Below is a small trained network, with its code and all its weights. Each question gives an input and a class and asks what happens when units are switched off, that is, made to give their printed mean instead of their output.

import numpy as np


def w(rows, s, z=0):
    codes = np.array(rows[::2]) - 128.0
    scale = np.full(codes.shape[1], s)
    scale[-1] = z or s
    return codes * scale


def f(y):
    return np.maximum(y, 0)


def log_softmax(a):
    a = a - a.max(-1, keepdims=True)
    return a - np.log(np.exp(a).sum(-1, keepdims=True))


def net(x, mask):
    res = np.array(x, float).reshape(1, 8) / 4 @ E
    y = f(res @ A[0][:, :-1].T + A[0][:, -1])
    res = res + np.where(mask, y, B[0][:, -1]) @ B[0][:, :-1]
    return log_softmax(res[-1] @ U[:, :-1].T + U[:, -1])


A, B = {}, {}
E = w([
[133,96,141,18,62,2,150,180],'x0',
[135,124,108,143,106,121,138,110],'x1',
[128,132,120,126,130,126,135,125],'x2',
[142,120,124,139,118,123,134,111],'x3',
[112,129,131,142,141,118,131,142],'x4',
[90,162,38,50,196,60,16,34],'x5',
[243,94,50,109,220,138,153,186],'x6',
[133,129,133,136,132,120,130,126],'x7',
],0.0093)
A[0] = w([
[49,141,203,144,59,109,121,73,22],'N0',
[135,130,169,169,125,192,186,163,3],'N1',
[133,113,175,177,170,204,166,92,87],'N2',
[160,89,209,157,79,153,216,192,2],'N3',
[204,81,113,122,169,122,169,155,17],'N4',
[215,71,43,120,177,120,143,176,52],'N5',
[137,57,166,25,55,1,191,200,67],'N6',
],0.0086,0.0041)
B[0] = w([
[186,148,198,91,172,162,254,137,204],'N0',
[96,124,102,106,143,71,84,99,188],'N1',
[152,119,74,170,107,191,85,131,196],'N2',
[85,115,72,55,153,22,87,28,216],'N3',
[107,181,187,107,114,145,185,130,175],'N4',
[110,143,185,85,95,145,194,133,211],'N5',
[143,181,72,224,155,211,73,150,247],'N6',
],0.0088,0.012)
U = w([
[144,78,121,148,127,106,87,151,247],'0',
[93,120,47,50,162,23,42,48,102],'1',
[163,155,54,253,137,203,68,165,67],'2',
[159,134,222,94,135,146,227,157,69],'3',
],0.0069,0.014)

Each question gives the input, the list of numbers given to net, and the class t.
The units are the neurons (one row each of A and B). Each row of codes is followed by its name. A weight is (code - 128) times the scale printed after its matrix; where a second scale follows, it is the last column's (A, B and U).
mask holds one flag per neuron, in row order. A switched-off neuron (its flag False) gives its mean, the last column of its row in B, instead of its output. The means were averaged over made-up inputs and are rounded, as every weight is.
A unit's drop is (log p(t) with every unit on - log p(t) with that unit switched off) / (log p(t) with every unit on - log p(t) with every unit switched off).
The circuit of an input: a set's keep is (log p(t) with only the set's units on - log p(t) with every unit switched off) / (log p(t) with every unit on - log p(t) with every unit switched off). Starting from all 7 units, units are removed one at a time, each time the one whose removal leaves the highest keep (on an exact tie, the one counted first), for as long as the keep stays at least 0.8.
units of the circuit, in order: the units of the circuit, biggest drop first
most important unit: the unit with the biggest drop
k most important neurons: the k neurons with the biggest drops, biggest first
drop when u is switched off: that unit's drop, to one decimal
input [6,-8,-6,7,3,5,-2,2], class 0: 2 most important neurons	N3, N2
input [-5,4,-7,-6,-6,7,4,8], class 0: 4 most important neurons	N3, N1, N6, N5
input [-6,8,1,4,3,6,-7,-4], class 3: units of the circuit, in order	N0, N3
input [-2,-7,-5,3,8,4,-6,-4], class 3: 3 most important neurons	N0, N3, N6
input [-2,0,5,2,-7,1,-6,-6], class 3: most important neuron	N0
input [-5,-6,1,2,-2,5,7,-8], class 3: units of the circuit, in order	N5, N6, N3
input [4,5,-2,-1,6,2,-4,2], class 2: units of the circuit, in order	N6, N3
input [1,-3,-2,-3,-5,2,3,8], class 3: units of the circuit, in order	N3, N6
input [-7,2,-5,-4,-1,-2,-8,6], class 3: 2 most important neurons	N0, N6
input [2,-2,-5,-3,0,0,6,-7], class 3: units of the circuit, in order	N5, N4
input [-4,8,0,8,0,6,8,3], class 3: 2 most important neurons	N5, N3
input [7,-7,-1,-2,-1,-2,-6,7], class 2: 2 most important neurons	N6, N5
input [3,-8,0,1,4,2,-1,5], class 2: 2 most important neurons	N3, N6
input [5,6,6,-8,0,-8,-8,-5], class 1: most important unit	N3
input [-7,-7,-2,-7,-1,-8,2,-6], class 1: 2 most important neurons	N3, N1
input [6,8,3,-1,-5,2,-3,-6], class 2: 2 most important neurons	N6, N3
input [-2,-6,-5,-6,3,-3,-7,3], class 3: 2 most important neurons	N0, N6
input [-2,2,1,-8,3,-5,5,6], class 1: 4 most important neurons	N3, N1, N0, N6
input [-3,-7,-2,8,7,-3,-3,1], class 1: drop when N6 is switched off	0.6
input [-4,-6,-1,5,-6,-7,0,-8], class 1: drop when N6 is switched off	0.0
input [-7,3,-1,-2,-5,4,-8,-4], class 3: drop when N6 is switched off	0.4
input [-7,8,8,5,8,-8,7,3], class 0: most important unit	N2
